Below is a small trained network, with its code and all its weights. Each question gives an input and a class and asks what happens when units are switched off, that is, made to give their printed mean instead of their output.

import numpy as np


def w(rows, s, z=0):
    codes = np.array(rows[::2]) - 128.0
    scale = np.full(codes.shape[1], s)
    scale[-1] = z or s
    return codes * scale


def f(y):
    return np.maximum(y, 0)


def log_softmax(a):
    a = a - a.max(-1, keepdims=True)
    return a - np.log(np.exp(a).sum(-1, keepdims=True))


def net(x, mask):
    res = np.array(x, float).reshape(1, 2) / 4 @ E
    y = f(res @ A[0][:, :-1].T + A[0][:, -1])
    res = res + np.where(mask, y, B[0][:, -1]) @ B[0][:, :-1]
    return log_softmax(res[-1] @ U[:, :-1].T + U[:, -1])


A, B = {}, {}
E = w([
[148,94,214,97,177,158,254,112,106,38,214],'x0',
[137,39,89,25,138,173,205,124,61,197,42],'x1',
],0.0061)
A[0] = w([
[117,113,147,120,147,127,152,123,122,99,147,86],'n1',
[141,148,130,153,139,120,79,144,122,156,79,82],'n2',
[127,116,140,142,137,141,176,134,132,120,159,93],'n3',
[129,151,92,122,116,139,33,123,142,168,56,98],'n4',
[128,141,126,125,138,120,139,143,126,132,133,254],'n5',
[126,131,141,112,117,149,182,115,122,111,177,172],'n6',
[127,121,179,92,138,134,254,135,116,50,208,107],'n7',
[132,179,142,214,121,105,48,132,161,69,236,97],'n8',
[143,113,138,105,129,114,205,117,124,98,181,128],'n9',
[128,132,137,117,146,128,151,121,150,119,134,110],'n10',
[132,76,90,35,113,111,227,129,103,168,24,97],'n11',
[130,123,155,114,136,135,207,117,123,109,166,75],'n12',
[129,138,109,119,115,135,55,121,119,152,96,178],'n13',
[114,132,115,122,127,132,54,122,133,160,79,83],'n14',
[115,93,127,94,135,133,158,133,115,146,83,72],'n15',
[123,156,151,198,122,123,74,143,116,74,208,89],'n16',
[134,164,130,152,129,112,91,128,130,105,172,88],'n17',
[150,123,113,130,117,141,118,118,126,119,129,247],'n18',
[121,148,79,131,117,112,33,120,125,188,43,89],'n19',
[152,84,110,79,142,139,207,148,122,181,58,111],'n20',
[135,148,148,107,129,132,181,115,131,94,161,77],'n21',
[109,97,124,103,128,145,158,114,125,149,86,143],'n22',
],0.009,0.0071)
B[0] = w([
[151,122,106,140,118,133,124,131,128,127,112,145],'n1',
[157,117,100,127,118,134,140,138,124,135,111,160],'n2',
[150,123,111,136,124,128,129,139,125,134,124,148],'n3',
[172,101,97,153,123,121,137,143,124,128,128,212],'n4',
[48,124,199,119,167,3,111,115,164,106,162,230],'n5',
[131,117,128,143,136,86,123,142,138,134,132,187],'n6',
[184,102,77,157,123,94,127,146,135,137,132,223],'n7',
[173,154,129,96,154,189,117,108,125,121,199,238],'n8',
[147,113,110,141,123,105,117,142,135,151,128,183],'n9',
[135,120,114,127,127,127,128,129,132,129,123,138],'n10',
[165,172,133,115,145,185,116,107,135,119,195,255],'n11',
[169,107,100,139,118,142,134,146,116,140,123,165],'n12',
[139,109,130,135,142,79,132,138,142,127,144,212],'n13',
[168,111,105,136,122,124,136,140,121,142,131,176],'n14',
[154,141,121,115,126,171,119,124,131,135,139,164],'n15',
[164,140,128,109,147,177,114,112,123,138,174,196],'n16',
[151,146,117,114,130,159,136,121,124,141,144,163],'n17',
[69,115,185,124,168,27,115,112,164,99,155,226],'n18',
[186,103,88,151,126,110,132,148,131,139,143,227],'n19',
[151,149,135,113,147,165,101,110,127,121,180,224],'n20',
[154,117,102,133,114,133,130,143,125,146,119,153],'n21',
[126,146,139,122,140,135,123,118,133,118,157,188],'n22',
],0.025,0.0087)
U = w([
[178,33,45,218,129,94,147,199,138,159,116,119],'0',
[150,240,168,46,164,254,112,26,131,113,173,98],'1',
[21,103,242,139,157,40,136,103,166,67,112,252],'2',
[137,127,136,137,121,184,146,131,123,141,90,94],'3',
[106,116,130,142,122,171,140,124,110,128,105,91],'4',
[124,143,119,135,126,168,160,118,116,134,101,94],'5',
],0.0097,0.0034)

Each question gives the input, the list of numbers given to net, and the class t.
The units are the neurons (one row each of A and B). Each row of codes is followed by its name. A weight is (code - 128) times the scale printed after its matrix; where a second scale follows, it is the last column's (A, B and U).
mask holds one flag per neuron, in row order. A switched-off neuron (its flag False) gives its mean, the last column of its row in B, instead of its output. The means were averaged over made-up inputs and are rounded, as every weight is.
A unit's drop is (log p(t) with every unit on - log p(t) with that unit switched off) / (log p(t) with every unit on - log p(t) with every unit switched off).
The circuit of an input: a set's keep is (log p(t) with only the set's units on - log p(t) with every unit switched off) / (log p(t) with every unit on - log p(t) with every unit switched off). Starting from the 12 units with the biggest drops (on a tie, the unit counted first), units are removed one at a time, each time the one whose removal leaves the highest keep (on an exact tie, the one counted first), for as long as the keep stays at least 0.8.
circuit, biggest first: the units of the circuit, biggest drop first
k most important neurons: the k neurons with the biggest drops, biggest first
drop when u is switched off: that unit's drop, to one decimal
input [8,6], class 0: circuit, biggest first -> n7
input [3,3], class 2: circuit, biggest first -> n8; n19
input [-4,5], class 1: 2 most important neurons -> n11; n7
input [-6,8], class 1: 2 most important neurons -> n11; n20
input [1,-3], class 2: 2 most important neurons -> n11; n20
input [3,2], class 2: 2 most important neurons -> n19; n4
input [-6,-8], class 1: 2 most important neurons -> n8; n16
input [-6,7], class 1: 3 most important neurons -> n11; n20; n7
input [1,3], class 2: 2 most important neurons -> n8; n16
input [5,-5], class 0: 2 most important neurons -> n7; n11
input [3,-2], class 2: 2 most important neurons -> n19; n4
input [-5,6], class 1: drop when n22 is switched off -> 0.1
input [-4,6], class 1: drop when n11 is switched off -> 0.8
input [-1,5], class 1: drop when n11 is switched off -> 0.1
input [-5,-7], class 1: circuit, biggest first -> n8
